Below is a small trained network, with its code and all its weights. Each question gives an input and a target symbol and asks what happens when units are switched off, that is, made to give their printed mean instead of their output.

import numpy as np


def w(rows, s, z=0):
    codes = np.array(rows[::2]) - 128.0
    scale = np.full(codes.shape[1], s)
    scale[-1] = z or s
    return codes * scale


def norm(h):
    return h / np.sqrt((h * h).mean(-1, keepdims=True) + 1e-5)


def f(y):
    return y / 2 * (1 + np.tanh(0.7978845608 * (y + 0.044715 * y**3)))


def softmax(a):
    e = np.exp(a - a.max(-1, keepdims=True))
    return e / e.sum(-1, keepdims=True)


def log_softmax(a):
    a = a - a.max(-1, keepdims=True)
    return a - np.log(np.exp(a).sum(-1, keepdims=True))


def net(x, mask):
    ids = ['ΔΘΞΠΦαβγεζμσψω'.index(c) for c in x.split()]
    T = len(ids)
    res = E[ids] + P[:T]
    r = norm(res)
    for j in range(3):
        rows = slice(4 * j, 4 * j + 4)
        q, k, v = (r @ M[0][rows].T for M in (Q, K, V))
        z = softmax(np.where(np.tri(T) > 0, q @ k.T / 4**0.5, -1e9)) @ v
        o = O[0][rows]
        res = res + np.where(mask[j], z, o[:, -1]) @ o[:, :-1]
    y = f(norm(res) @ A[0][:, :-1].T + A[0][:, -1])
    res = res + np.where(mask[3:27], y, B[0][:, -1]) @ B[0][:, :-1]
    return log_softmax(norm(res)[-1] @ U[:, :-1].T + U[:, -1])


Q, K, V, O, A, B = {}, {}, {}, {}, {}, {}
E = w([
[97,129,175,153,33,148,107,99,49,175,64,173],'Δ',
[172,142,151,88,45,124,48,129,82,157,186,123],'Θ',
[202,110,93,95,105,138,130,203,152,95,193,93],'Ξ',
[90,120,111,187,172,133,215,139,120,81,53,154],'Π',
[122,101,88,108,201,129,175,167,100,90,134,19],'Φ',
[253,176,133,85,91,76,118,101,158,117,142,134],'α',
[152,150,174,154,73,133,105,140,117,123,146,247],'β',
[100,137,84,115,89,198,118,174,57,183,174,90],'γ',
[158,148,117,167,76,93,71,31,109,109,94,116],'ε',
[55,117,124,196,134,108,119,78,62,102,86,84],'ζ',
[93,89,132,141,122,200,131,168,53,132,70,228],'μ',
[155,148,113,152,134,63,141,89,138,88,152,15],'σ',
[145,122,146,111,124,155,196,227,115,135,151,184],'ψ',
[195,132,94,123,238,85,185,154,154,55,140,113],'ω',
],0.0039)
P = w([
[130,87,186,108,128,123,117,121,154,114,90,120],'0',
[176,148,121,186,136,128,96,171,113,176,90,100],'1',
[137,74,172,105,142,108,120,113,162,131,87,128],'2',
[201,131,123,181,132,175,176,107,64,139,144,120],'3',
[128,81,177,99,118,124,117,134,144,114,94,120],'4',
[146,180,59,167,98,90,91,193,66,125,93,111],'5',
[115,84,167,92,120,118,128,116,147,113,93,134],'6',
[155,149,58,141,92,119,191,104,46,97,189,137],'7',
[125,83,178,95,119,113,119,122,152,111,88,133],'8',
[119,252,54,132,75,135,176,141,32,52,195,150],'9',
],0.0025)
Q[0] = w([
[140,142,128,176,85,117,75,60,84,137,135,75],'H0',
[149,142,151,162,79,158,122,154,101,159,146,209],'H0',
[68,70,157,130,119,141,155,87,112,129,85,147],'H0',
[138,122,169,48,105,103,75,94,182,123,130,148],'H0',
[147,139,108,139,192,74,183,105,166,53,101,88],'H1',
[217,133,116,71,103,111,104,181,186,126,215,76],'H1',
[212,150,151,141,120,100,156,147,142,102,107,252],'H1',
[108,97,122,105,175,184,188,245,135,140,143,135],'H1',
[98,152,108,164,138,112,120,78,98,120,98,48],'H2',
[184,102,122,66,138,97,112,101,175,137,151,77],'H2',
[85,69,170,80,94,136,100,61,145,147,101,145],'H2',
[80,74,132,100,199,150,179,147,151,109,110,118],'H2',
],0.024)
K[0] = w([
[133,161,124,156,85,127,67,40,77,157,134,66],'H0',
[147,131,133,160,73,170,111,143,87,172,144,217],'H0',
[31,94,172,118,125,135,118,101,106,121,44,150],'H0',
[156,130,173,58,92,75,59,113,170,118,138,156],'H0',
[154,137,108,165,209,69,168,114,176,49,104,78],'H1',
[218,134,126,62,102,116,104,168,163,128,203,94],'H1',
[195,146,139,149,123,93,143,140,172,111,90,255],'H1',
[107,93,113,95,171,183,193,243,117,139,150,143],'H1',
[71,148,93,169,130,105,111,70,106,115,95,39],'H2',
[196,104,155,68,132,110,114,99,173,110,174,64],'H2',
[96,59,220,111,97,161,116,59,122,138,107,129],'H2',
[92,52,143,121,211,156,194,154,142,101,111,120],'H2',
],0.02)
V[0] = w([
[104,203,75,110,73,94,95,196,34,87,95,105],'H0',
[191,123,122,101,175,189,167,23,57,122,141,130],'H0',
[232,87,127,187,154,133,195,73,150,195,111,141],'H0',
[106,212,103,103,104,76,103,223,34,99,94,109],'H0',
[184,184,70,154,138,171,144,116,33,118,166,126],'H1',
[224,2,180,206,147,160,137,92,150,166,145,96],'H1',
[126,255,12,127,101,144,130,169,24,56,154,123],'H1',
[62,133,157,84,138,78,104,150,185,128,107,145],'H1',
[45,160,61,98,97,115,57,203,129,95,116,95],'H2',
[155,105,153,145,146,122,180,92,121,138,155,134],'H2',
[170,123,177,135,141,166,199,58,124,124,146,137],'H2',
[179,113,167,144,143,194,218,28,132,81,175,151],'H2',
],0.0041)
O[0] = w([
[214,139,108,203,169,105,146,232,58,132,77,111,253],'H0',
[123,143,100,75,134,138,136,168,48,102,149,161,170],'H0',
[164,141,81,164,113,227,200,30,105,135,208,118,192],'H0',
[247,133,130,163,93,64,120,182,36,177,96,72,253],'H0',
[149,101,180,190,148,116,89,159,133,130,39,157,172],'H1',
[149,167,141,141,84,122,116,182,22,48,58,166,204],'H1',
[149,82,180,204,125,163,94,118,195,206,74,121,165],'H1',
[80,131,114,85,149,151,175,114,148,124,208,124,57],'H1',
[83,184,120,121,111,188,149,76,152,81,174,174,75],'H2',
[146,131,146,157,72,86,83,199,124,134,113,162,146],'H2',
[133,121,135,177,131,66,112,211,143,137,66,99,155],'H2',
[147,174,147,183,69,13,16,206,135,128,37,120,168],'H2',
],0.0015,0.0022)
A[0] = w([
[146,113,129,155,136,120,131,121,134,167,146,141,133],'N0',
[100,124,153,106,136,110,156,162,155,172,150,130,22],'N1',
[92,144,163,140,138,110,97,119,174,144,150,184,26],'N2',
[108,100,112,113,160,177,103,126,134,128,123,156,26],'N3',
[107,103,92,123,95,158,111,146,199,107,151,113,20],'N4',
[56,105,143,149,148,123,91,101,131,136,145,118,24],'N5',
[153,154,139,89,119,125,132,105,176,162,105,127,7],'N6',
[94,121,116,94,175,139,114,145,136,148,132,99,16],'N7',
[143,166,108,153,141,136,134,153,127,154,148,100,99],'N8',
[99,153,141,107,99,141,144,102,135,168,111,122,26],'N9',
[84,131,115,124,125,120,164,121,188,137,93,135,4],'N10',
[127,154,105,152,146,144,125,157,100,189,138,113,132],'N11',
[174,71,157,181,182,144,55,138,199,250,61,100,91],'N12',
[116,127,134,88,131,136,85,122,125,150,161,128,19],'N13',
[120,189,71,148,116,141,147,137,97,128,172,146,98],'N14',
[122,132,124,106,205,113,103,123,164,128,144,160,28],'N15',
[90,153,135,146,129,99,129,118,183,136,162,88,20],'N16',
[121,140,97,130,133,115,118,125,136,155,125,131,118],'N17',
[83,188,74,111,129,164,176,74,109,120,223,149,7],'N18',
[131,161,141,126,157,115,122,131,128,129,120,115,97],'N19',
[134,140,111,170,122,154,94,91,154,124,115,140,127],'N20',
[150,114,134,136,133,147,143,104,117,144,138,127,119],'N21',
[126,150,121,150,125,144,126,120,115,131,121,113,102],'N22',
[125,145,114,166,143,158,123,110,135,148,124,138,120],'N23',
],0.011,0.0032)
B[0] = w([
[143,108,115,127,117,121,129,144,114,85,110,118,144],'N0',
[160,133,187,124,135,117,173,135,90,119,169,102,119],'N1',
[97,173,181,169,89,189,101,132,106,92,105,143,137],'N2',
[113,143,100,113,97,110,170,178,163,132,129,142,111],'N3',
[146,120,123,109,94,169,156,95,148,149,86,93,119],'N4',
[88,170,107,106,142,140,128,91,106,181,142,135,121],'N5',
[144,183,116,138,146,140,121,151,155,115,138,113,112],'N6',
[102,111,110,112,161,146,103,177,106,114,117,99,115],'N7',
[135,110,121,105,107,131,124,119,105,110,111,165,169],'N8',
[117,70,143,150,130,111,131,139,107,140,115,136,107],'N9',
[129,136,143,175,174,81,161,109,143,110,76,116,129],'N10',
[175,138,107,135,122,111,130,115,115,87,112,136,200],'N11',
[159,161,91,230,116,129,121,223,90,254,101,90,253],'N12',
[138,127,171,92,137,97,86,153,150,157,93,136,116],'N13',
[123,128,97,72,137,121,113,65,96,107,134,138,166],'N14',
[161,96,134,150,139,163,115,122,150,160,153,176,116],'N15',
[112,105,121,160,90,86,97,124,136,113,172,95,113],'N16',
[147,118,156,125,113,129,141,143,122,100,125,128,113],'N17',
[61,160,142,171,153,142,126,139,145,236,151,99,134],'N18',
[132,110,117,142,109,150,118,127,133,129,138,142,127],'N19',
[161,123,99,104,119,116,135,117,89,90,119,145,137],'N20',
[115,130,124,120,126,106,121,155,132,110,112,137,132],'N21',
[135,127,117,105,129,111,133,137,127,125,136,149,148],'N22',
[156,114,143,105,113,115,123,136,128,99,137,123,135],'N23',
],0.014,0.006)
U = w([
[173,147,89,190,110,111,113,185,92,186,92,111,184],'Δ',
[176,124,78,81,111,95,125,83,78,50,116,166,151],'Θ',
[55,178,94,102,160,136,120,68,91,189,164,136,196],'Ξ',
[75,128,97,95,66,110,193,186,181,125,131,189,111],'Π',
[172,241,102,108,162,134,118,137,209,98,162,110,50],'Φ',
[87,88,110,96,191,174,101,192,115,87,123,67,91],'α',
[78,2,172,133,96,111,142,113,88,161,92,157,6],'β',
[88,179,192,169,81,190,93,126,114,77,109,162,126],'γ',
[156,106,129,88,82,196,165,91,172,154,78,64,142],'ε',
[159,131,207,114,142,118,214,148,93,124,202,104,113],'ζ',
[102,90,117,168,78,79,87,100,170,94,194,64,133],'μ',
[100,135,151,179,193,70,183,98,164,94,59,120,120],'σ',
[169,71,125,156,182,179,112,110,184,142,174,198,122],'ψ',
[140,123,194,57,134,64,48,147,163,161,100,129,124],'ω',
],0.0063,0.0016)

Each question gives the input, a string of symbols that net reads in full, and the target symbol t.
The units are the heads (4 rows each of Q, K, V and O) and the neurons (one row each of A and B). Each row of codes is followed by its name. A weight is (code - 128) times the scale printed after its matrix; where a second scale follows, it is the last column's (O, A, B and U).
mask holds one flag per unit, heads first, then neurons. A switched-off unit (its flag False) gives its mean, the last column of its rows in O or B, instead of its output. The means were averaged over made-up inputs and are rounded, as every weight is.
A unit's drop is (log p(t) with every unit on - log p(t) with that unit switched off) / (log p(t) with every unit on - log p(t) with every unit switched off).
The circuit of an input: a set's keep is (log p(t) with only the set's units on - log p(t) with every unit switched off) / (log p(t) with every unit on - log p(t) with every unit switched off). Starting from the 12 units with the biggest drops (on a tie, the unit counted first), units are removed one at a time, each time the one whose removal leaves the highest keep (on an exact tie, the one counted first), for as long as the keep stays at least 0.8.
units of the circuit, in order: the units of the circuit, biggest drop first
most important unit: the unit with the biggest drop
k most important neurons: the k neurons with the biggest drops, biggest first
heads that matter: for each layer, one digit per head in row order, 1 if its drop is at least 0.15 and else 0, layers parted by /
drop of u: that unit's drop, to one decimal
input ψ ζ β ζ β, target γ: heads that matter	110
input μ μ α Π ε, target Θ: units of the circuit, in order	N12, H1
input β σ ψ μ ζ γ β ζ, target Θ: heads that matter	100
input μ ε β β σ Φ γ β ω σ, target Θ: units of the circuit, in order	N12
input ζ Φ Δ Δ, target Θ: units of the circuit, in order	H1, N12
input β β μ Π Θ ψ α Π β β, target Ξ: units of the circuit, in order	N18, N14
input σ ε Φ σ ψ σ γ Θ Δ γ, target Θ: heads that matter	100
input ψ Π ω β ζ σ Δ β α, target Φ: heads that matter	010
input Φ Ξ Π Π Π Ξ, target Θ: heads that matter	011
input Φ ε ζ ψ ω ζ β β Δ ω, target Θ: heads that matter	100
input β ψ β β ζ σ σ σ, target Ξ: units of the circuit, in order	N18, H2, N14
input β Π σ β ψ Π Θ, target ω: heads that matter	000
input β Ξ μ β ζ ψ ζ, target Ξ: units of the circuit, in order	N5, N12
input μ β γ ω β μ, target Θ: units of the circuit, in order	N12
input ω γ Ξ β ζ γ, target Θ: heads that matter	001
input ω μ Π, target σ: heads that matter	011
input σ Π α Π Φ β ε ε, target Θ: heads that matter	001
input γ β ε β α σ Π ω ζ σ, target Θ: heads that matter	111
input β ψ β α γ ω β α, target Θ: heads that matter	100
input μ Θ ζ ψ α μ Δ α μ, target Π: heads that matter	010
input ζ ζ σ Θ ψ β β σ α Θ, target Θ: heads that matter	010
input Π α Ξ, target ε: most important unit	N4
input σ σ β β ω β, target Ξ: heads that matter	000
input μ Π ζ γ σ ζ β, target γ: 2 most important neurons	N2, N12
input Ξ β ψ Ξ, target Θ: drop of N12	0.2
input Θ Ξ Π ε Ξ, target ε: drop of N4	0.3
input Θ ψ Θ α Δ, target β: drop of H1	0.9
input ε Π Θ Θ, target Θ: drop of N14	0.0
input μ Δ β β α Δ μ, target Π: most important unit	N3
